Below are the code and all the weights of a small trained network. Each question names an input and a class and asks about switching units off, where a switched-off unit gives its printed mean instead of its output.

import numpy as np


def w(rows, s, z=0):
    codes = np.array(rows[::2]) - 128.0
    scale = np.full(codes.shape[1], s)
    scale[-1] = z or s
    return codes * scale


def norm(h):
    return h / np.sqrt((h * h).mean(-1, keepdims=True) + 1e-5)


def f(y):
    return y / 2 * (1 + np.tanh(0.7978845608 * (y + 0.044715 * y**3)))


def log_softmax(a):
    a = a - a.max(-1, keepdims=True)
    return a - np.log(np.exp(a).sum(-1, keepdims=True))


def net(x, mask):
    res = np.array(x, float).reshape(1, 5) / 4 @ E
    u = 0
    for l in range(3):
        y = f(norm(res) @ A[l][:, :-1].T + A[l][:, -1])
        res = res + np.where(mask[u : u + 12], y, B[l][:, -1]) @ B[l][:, :-1]
        u += 12
    return log_softmax(norm(res)[-1] @ U[:, :-1].T + U[:, -1])


A, B = {}, {}
E = w([
[86,150,196],'x0',
[235,104,111],'x1',
[60,46,145],'x2',
[146,148,253],'x3',
[163,56,205],'x4',
],0.0033)
A[0] = w([
[160,106,179,20],'L0N1',
[140,125,122,180],'L0N2',
[196,132,254,8],'L0N3',
[102,167,102,69],'L0N4',
[125,125,130,81],'L0N5',
[95,175,97,46],'L0N6',
[95,34,148,158],'L0N7',
[118,145,119,106],'L0N8',
[90,183,92,50],'L0N9',
[67,116,164,22],'L0N10',
[195,104,90,216],'L0N11',
[104,177,100,97],'L0N12',
],0.0073,0.0016)
B[0] = w([
[136,249,142,128],'L0N1',
[116,100,116,148],'L0N2',
[181,227,255,250],'L0N3',
[64,174,143,143],'L0N4',
[139,140,135,112],'L0N5',
[48,186,146,149],'L0N6',
[129,35,44,217],'L0N7',
[102,150,135,128],'L0N8',
[29,188,147,164],'L0N9',
[157,56,89,152],'L0N10',
[98,5,68,204],'L0N11',
[46,164,131,160],'L0N12',
],0.0093,0.0021)
A[1] = w([
[144,143,119,64],'L1N1',
[117,97,126,125],'L1N2',
[74,148,121,50],'L1N3',
[178,132,254,89],'L1N4',
[137,104,102,145],'L1N5',
[111,89,123,199],'L1N6',
[111,79,125,254],'L1N7',
[114,130,119,52],'L1N8',
[102,109,122,243],'L1N9',
[108,128,122,74],'L1N10',
[127,134,92,72],'L1N11',
[59,83,214,113],'L1N12',
],0.01,0.00082)
B[1] = w([
[119,105,127,119],'L1N1',
[153,161,114,146],'L1N2',
[186,190,148,164],'L1N3',
[79,21,250,252],'L1N4',
[143,135,108,151],'L1N5',
[159,159,107,165],'L1N6',
[170,175,97,180],'L1N7',
[142,132,137,127],'L1N8',
[169,153,124,161],'L1N9',
[148,140,135,132],'L1N10',
[145,104,151,132],'L1N11',
[169,116,48,176],'L1N12',
],0.016,0.004)
A[2] = w([
[122,121,104,59],'L2N1',
[95,102,124,82],'L2N2',
[221,182,126,189],'L2N3',
[129,118,224,81],'L2N4',
[116,129,126,51],'L2N5',
[18,121,128,53],'L2N6',
[71,105,144,255],'L2N7',
[1,128,63,53],'L2N8',
[84,54,27,139],'L2N9',
[83,53,118,218],'L2N10',
[80,121,166,17],'L2N11',
[83,116,178,119],'L2N12',
],0.0086,0.0007)
B[2] = w([
[140,117,123,131],'L2N1',
[176,156,130,117],'L2N2',
[39,70,71,235],'L2N3',
[211,95,160,249],'L2N4',
[134,131,135,114],'L2N5',
[158,215,171,135],'L2N6',
[181,177,148,155],'L2N7',
[126,117,242,157],'L2N8',
[248,127,122,247],'L2N9',
[173,236,143,176],'L2N10',
[178,153,133,145],'L2N11',
[189,143,135,179],'L2N12',
],0.014,0.0022)
U = w([
[46,218,160,102],'0',
[134,124,106,132],'1',
[162,69,251,198],'2',
[86,114,131,3],'3',
[55,148,96,157],'4',
[200,67,49,170],'5',
],0.013,0.0046)

Each question gives the input, the list of numbers given to net, and the class t.
The units are the neurons (one row each of A and B). Each row of codes is followed by its name. A weight is (code - 128) times the scale printed after its matrix; where a second scale follows, it is the last column's (A, B and U).
mask holds one flag per neuron, layer by layer. A switched-off neuron (its flag False) gives its mean, the last column of its row in B, instead of its output. The means were averaged over made-up inputs and are rounded, as every weight is.
A unit's drop is (log p(t) with every unit on - log p(t) with that unit switched off) / (log p(t) with every unit on - log p(t) with every unit switched off).
The circuit of an input: a set's keep is (log p(t) with only the set's units on - log p(t) with every unit switched off) / (log p(t) with every unit on - log p(t) with every unit switched off). Starting from the 12 units with the biggest drops (on a tie, the unit counted first), units are removed one at a time, each time the one whose removal leaves the highest keep (on an exact tie, the one counted first), for as long as the keep stays at least 0.8.
units of the circuit, in order: the units of the circuit, biggest drop first
k most important neurons: the k neurons with the biggest drops, biggest first
top k neurons in layer l: the k neurons of layer l with the biggest drops, biggest first
drop when u is switched off: that unit's drop, to one decimal
input [-1,-6,3,3,4], class 5: units of the circuit, in order	[L1N12]
input [-6,-7,-4,-4,3], class 4: 2 most important neurons	[L1N4 L1N3]
input [-6,0,-6,-7,-6], class 4: 3 most important neurons	[L1N4 L0N7 L1N3]
input [-7,-1,4,-7,-8], class 0: units of the circuit, in order	[L1N12 L2N4 L2N8 L1N4]
input [6,6,2,-5,6], class 5: units of the circuit, in order	[L0N7 L1N4]
input [-8,0,1,1,7], class 5: units of the circuit, in order	[L1N4 L0N7]
input [2,5,-6,-4,-4], class 4: units of the circuit, in order	[L2N4 L2N3]
input [-1,-6,0,4,-2], class 0: 2 most important neurons	[L1N3 L0N3]
input [7,-4,3,-6,-4], class 4: 3 most important neurons	[L1N4 L1N3 L1N12]
input [4,6,-2,-5,-4], class 4: 2 most important neurons	[L1N4 L0N7]
input [-2,5,6,1,7], class 5: 4 most important neurons	[L0N7 L0N11 L2N8 L1N7]
input [4,-4,6,7,-8], class 5: 2 most important neurons	[L1N12 L0N10]
input [5,-7,-3,-8,5], class 4: 2 most important neurons	[L1N3 L0N11]
input [0,-1,3,0,-8], class 0: most important neuron	[L1N4]
input [-7,-6,-7,-4,4], class 4: 2 most important neurons	[L1N4 L0N7]
input [-6,-5,5,1,-5], class 1: top 3 neurons in layer 1	[L1N4 L1N12 L1N9]
input [2,4,-8,-7,-8], class 4: drop when L0N7 is switched off	-0.1
input [6,-3,-3,-7,-3], class 4: drop when L1N4 is switched off	0.3
input [2,4,-5,-3,-8], class 4: drop when L2N10 is switched off	0.1
input [-2,-8,-7,0,-4], class 0: top neuron in layer 1	[L1N4]
input [3,1,-8,-6,-8], class 4: drop when L2N10 is switched off	0.1
